Below is a small trained network, with its code and all its weights. Each question gives an input and a target symbol and asks what happens when units are switched off, that is, made to give their printed mean instead of their output.

import numpy as np


def w(rows, s, z=0):
    codes = np.array(rows[::2]) - 128.0
    scale = np.full(codes.shape[1], s)
    scale[-1] = z or s
    return codes * scale


def norm(h):
    return h / np.sqrt((h * h).mean(-1, keepdims=True) + 1e-5)


def f(y):
    return np.maximum(y, 0)


def softmax(a):
    e = np.exp(a - a.max(-1, keepdims=True))
    return e / e.sum(-1, keepdims=True)


def log_softmax(a):
    a = a - a.max(-1, keepdims=True)
    return a - np.log(np.exp(a).sum(-1, keepdims=True))


def net(x, mask):
    ids = ['αβγδεζθλμξπστφψω'.index(c) for c in x.split()]
    T = len(ids)
    res = E[ids] + P[:T]
    r = norm(res)
    for j in range(3):
        rows = slice(2 * j, 2 * j + 2)
        q, k, v = (r @ M[0][rows].T for M in (Q, K, V))
        z = softmax(np.where(np.tri(T) > 0, q @ k.T / 2**0.5, -1e9)) @ v
        o = O[0][rows]
        res = res + np.where(mask[j], z, o[:, -1]) @ o[:, :-1]
    y = f(norm(res) @ A[0][:, :-1].T + A[0][:, -1])
    res = res + np.where(mask[3:15], y, B[0][:, -1]) @ B[0][:, :-1]
    return log_softmax(norm(res)[-1] @ U[:, :-1].T + U[:, -1])


Q, K, V, O, A, B = {}, {}, {}, {}, {}, {}
E = w([
[249,131,182,158],'α',
[211,152,83,125],'β',
[175,152,97,110],'γ',
[144,14,222,173],'δ',
[141,126,74,83],'ε',
[184,243,130,128],'ζ',
[245,113,148,152],'θ',
[253,102,105,155],'λ',
[204,166,72,104],'μ',
[167,207,109,127],'ξ',
[178,133,132,103],'π',
[86,143,199,17],'σ',
[7,222,137,65],'τ',
[68,173,153,238],'φ',
[75,227,88,144],'ψ',
[88,207,75,86],'ω',
],0.015)
P = w([
[254,190,186,131],'0',
[200,178,172,118],'1',
[175,176,160,127],'2',
[159,160,133,129],'3',
[137,147,109,125],'4',
[133,147,112,114],'5',
[166,157,125,101],'6',
],0.0096)
Q[0] = w([
[83,6,83,126],'h0',
[67,119,121,101],'h0',
[78,74,95,172],'h1',
[113,129,127,108],'h1',
[96,161,155,130],'h2',
[174,169,78,135],'h2',
],0.016)
K[0] = w([
[180,127,196,89],'h0',
[153,147,118,148],'h0',
[252,134,160,151],'h1',
[118,129,105,131],'h1',
[90,155,59,137],'h2',
[176,134,136,44],'h2',
],0.014)
V[0] = w([
[206,98,119,37],'h0',
[166,72,126,219],'h0',
[120,225,75,215],'h1',
[101,124,2,207],'h1',
[125,85,215,216],'h2',
[218,170,108,75],'h2',
],0.0072)
O[0] = w([
[136,69,32,68,127],'h0',
[155,2,138,189,100],'h0',
[88,142,72,201,113],'h1',
[130,134,105,175,2],'h1',
[122,139,129,110,129],'h2',
[193,190,14,127,196],'h2',
],0.0096,0.0081)
A[0] = w([
[153,57,198,172,100],'n0',
[134,183,74,254,185],'n1',
[63,81,50,139,86],'n2',
[122,4,192,227,215],'n3',
[81,121,167,149,83],'n4',
[74,216,171,118,227],'n5',
[157,32,101,139,254],'n6',
[41,130,155,221,19],'n7',
[102,131,183,231,254],'n8',
[67,95,166,80,100],'n9',
[115,92,42,89,242],'n10',
[222,100,68,205,166],'n11',
],0.0097,0.003)
B[0] = w([
[70,174,62,124,151],'n0',
[165,165,173,210,205],'n1',
[110,238,139,149,129],'n2',
[64,104,66,17,167],'n3',
[94,166,239,115,147],'n4',
[117,142,23,196,253],'n5',
[24,57,114,119,160],'n6',
[136,138,218,123,160],'n7',
[122,132,255,33,190],'n8',
[167,199,118,159,168],'n9',
[207,70,143,206,182],'n10',
[85,102,207,160,201],'n11',
],0.0078,0.007)
U = w([
[167,115,177,129,17],'α',
[155,98,118,149,144],'β',
[148,117,122,139,57],'γ',
[80,65,133,116,254],'δ',
[122,89,86,143,153],'ε',
[126,169,108,147,60],'ζ',
[186,97,190,130,146],'θ',
[153,51,144,157,234],'λ',
[129,106,131,133,86],'μ',
[138,137,129,142,15],'ξ',
[142,113,130,124,23],'π',
[169,156,164,21,162],'σ',
[53,161,95,158,188],'τ',
[88,136,251,165,233],'φ',
[127,141,125,156,28],'ψ',
[75,164,69,146,196],'ω',
],0.011,0.0033)

Each question gives the input, a string of symbols that net reads in full, and the target symbol t.
The units are the heads (2 rows each of Q, K, V and O) and the neurons (one row each of A and B). Each row of codes is followed by its name. A weight is (code - 128) times the scale printed after its matrix; where a second scale follows, it is the last column's (O, A, B and U).
mask holds one flag per unit, heads first, then neurons. A switched-off unit (its flag False) gives its mean, the last column of its rows in O or B, instead of its output. The means were averaged over made-up inputs and are rounded, as every weight is.
A unit's drop is (log p(t) with every unit on - log p(t) with that unit switched off) / (log p(t) with every unit on - log p(t) with every unit switched off).
The circuit of an input: a set's keep is (log p(t) with only the set's units on - log p(t) with every unit switched off) / (log p(t) with every unit on - log p(t) with every unit switched off). Starting from the 12 units with the biggest drops (on a tie, the unit counted first), units are removed one at a time, each time the one whose removal leaves the highest keep (on an exact tie, the one counted first), for as long as the keep stays at least 0.8.
circuit, biggest first: the units of the circuit, biggest drop first
most important unit: the unit with the biggest drop
k most important neurons: the k neurons with the biggest drops, biggest first
which heads matter: for each layer, one digit per head in row order, 1 if its drop is at least 0.15 and else 0, layers parted by /
drop of u: that unit's drop, to one decimal
input δ σ φ φ ξ, target φ: most important unit	h0
input ψ σ ξ λ φ φ, target φ: circuit, biggest first	(n8, h0)
input φ γ β τ δ, target δ: 2 most important neurons	(n3, n6)
input δ φ θ, target φ: which heads matter	110
input σ α σ α σ θ, target σ: which heads matter	110
input φ φ σ σ φ, target φ: which heads matter	000
input σ ζ σ σ σ α, target σ: circuit, biggest first	(h1, h0)
input φ σ φ θ, target φ: which heads matter	100
input φ φ α, target φ: which heads matter	110
input δ σ σ φ π σ, target φ: which heads matter	101
input φ θ δ, target δ: which heads matter	100
input θ α φ α, target φ: drop of h0	0.4
input σ γ φ φ σ φ σ, target φ: drop of n5	0.0
input θ φ σ β φ τ, target φ: drop of n7	0.2
